B =
[[ 1.49 -0.91 -3.77 -1.49  3.80 -0.67 -3.57 -3.26  0.40]
 [-0.93  1.32  1.06 -2.17 -0.57  1.83 -3.41  0.20  0.44]
 [ 0.99 -1.45 -2.95 -2.78  5.06  1.58 -1.58 -2.52  0.51]]
Rows and columns are numbered from 1.
The entry at row 2, column 2 is 1.32
Give the entry just right of -3.57.
A: -3.26
Give the entry just right of the smallest entry.
A: -1.49
Give the entry in the top-left corner.
A: 1.49
Give the entry in the bottom-right corner.
A: 0.51
The entry directly below the smallest entry is 1.06
Give the entry just right of the centre entry.
A: 1.83
Give the entry just right of 5.06.
A: 1.58
Give the minimum.
A: -3.77
The entry just right of -3.41 is 0.20
The bottom entry of the column that holds the largest entry is 5.06
Give the entry at row 3, column 2.
A: -1.45
The centre entry -> -0.57
Give the entry in row 2 and column 1.
A: -0.93
Give the entry in the bottom-left corner.
A: 0.99
The entry in row 1 and column 2 -> -0.91
Give the bottom entry of the column that holds the smallest entry.
A: -2.95
The median entry: -0.67
The entry directly below 0.20 -> -2.52
The entry directly above 0.44: 0.40

[[-1.93  3.35  1.57 -3.94 -1.21 -3.21 -2.40  2.04 -2.49  2.33  4.15]
 [-2.44 -2.28  3.06  1.61  2.65  3.09  3.10  2.25  0.73  1.89 -1.98]
 [-2.81  1.61 -0.53  0.32 -3.10  0.45  0.60 -1.27 -3.91 -0.19  2.58]
 [ 1.65  2.04 -3.42 -0.96 -2.75 -1.89 -2.03 -2.45 -2.19 -2.13  2.20]
 [ 2.92  0.88  1.64 -4.08  3.16 -3.70 -4.15  3.60  3.11  1.86  0.81]
 [ 2.16  1.69  0.63  1.62 -3.09  2.34  1.15  1.29  5.34  3.90  0.10]
 [-2.91  1.00 -0.45  0.86 -3.56  0.98  1.21 -2.49 -4.56 -1.35  2.07]
 [ 1.55 -2.82  0.61  3.71 -0.29  3.32  1.88 -1.34  4.41  1.18 -3.87]
 [ 2.09  2.02 -3.36 -2.00 -1.85 -2.45 -2.75 -2.38 -1.96 -2.63  1.88]
 [-0.63 -3.84 -1.29  1.59 -0.60  0.14 -0.53 -2.75  1.30 -2.40 -3.18]
 [ 1.73 -1.01 -1.11  2.98  1.86  0.78  0.91 -0.69  2.57  0.12 -2.96]
 [ 4.37 -0.27 -0.84 -4.28  4.18 -4.05 -4.38  2.49  4.61 -0.60 -1.16]
 [ 1.46  1.75  1.75  1.54 -0.37  2.84  2.95  2.52  3.65  4.83  0.03]
 [ 1.68  0.77 -2.32 -0.74  0.26 -2.67 -2.28 -0.94 -2.11 -2.35  1.22]
 [-0.77 -3.70  0.24 -3.11  4.17 -3.09 -2.91  1.46 -1.34 -3.27 -1.78]
 [ 3.22 -1.96 -3.58  2.98 -1.51  0.50 -1.11 -3.30  3.62 -2.79 -3.27]]
Counting starts at 1.
Read off the bottom entry of the column that holds the largest entry.
3.62
The entry in the bottom-right corner -> -3.27
Read off the bottom-left entry.
3.22
Read off the entry directly below 0.24.
-3.58
Read off the entry directly below the smallest entry.
4.41
The entry just left of -2.38 is -2.75
The entry just right of the smallest entry is -1.35
Read off the smallest entry.
-4.56
The entry at row 3, column 3 is -0.53
The entry just left of -0.94 -> -2.28
The entry in row 1 and column 2 is 3.35
Read off the entry in row 1 and column 3.
1.57
The entry in row 2 and column 2: -2.28
The entry just left of 4.41: -1.34
The entry just left of 4.17 is -3.11
The entry directly above -0.84 is -1.11
The entry just right of 3.62 -> -2.79
Read off the entry just right of -4.05.
-4.38
The entry directly above 3.09: -3.21
The entry just right of -2.81 -> 1.61
Read off the entry just left of -4.15.
-3.70
The entry just right of -1.35 -> 2.07
Read off the entry just left of -2.00.
-3.36
Read off the entry directly above the largest entry.
3.11
The entry just left of 0.73: 2.25
Read off the entry directly below -2.32.
0.24
Read off the entry just left of 0.03.
4.83
The entry at row 1, column 1 -> -1.93
The entry in row 2 and column 1: -2.44
Read off the entry directly above the smallest entry.
5.34

Questions about the array below. Rows and columns are numbered from 1.
1) Which number is the entry directly below the smallest entry?
2) Which number is the entry directly above -0.10?
3) Which number is the entry at row 1, column 2?
4) Which number is the entry directly above the largest entry?
5) Which number is the entry directly below the largest entry?
6) Which number is the bottom-left entry?
7) Which number is the top entry of the column that holds the largest entry?
8) Which number is the entry in row 1 and column 1?
[[-3.59 -0.04 -0.68  1.70 -0.18]
 [-0.51 -0.04  4.70 -0.49 -0.18]
 [-0.23 -0.12  0.44  0.30  0.08]
 [-2.97  0.13 -0.23 -0.29  0.21]
 [-4.21  0.08 -2.06  0.54  0.22]
 [-0.39 -0.02  4.45 -0.44 -0.14]
 [-2.03 -0.10 -1.06 -3.61  0.05]
 [-0.08 -0.11 -3.93 -1.22 -0.04]
 [-0.98  0.18 -1.10  5.61  0.08]
 [ 1.07  0.35  1.13  1.27  0.54]]
1) -0.39
2) -0.02
3) -0.04
4) -1.22
5) 1.27
6) 1.07
7) 1.70
8) -3.59

X = 87  32  18  32  38  31  64  84  67  59  61
Give the entry at the centre.
A: 31
Give the entry just left of 61.
A: 59
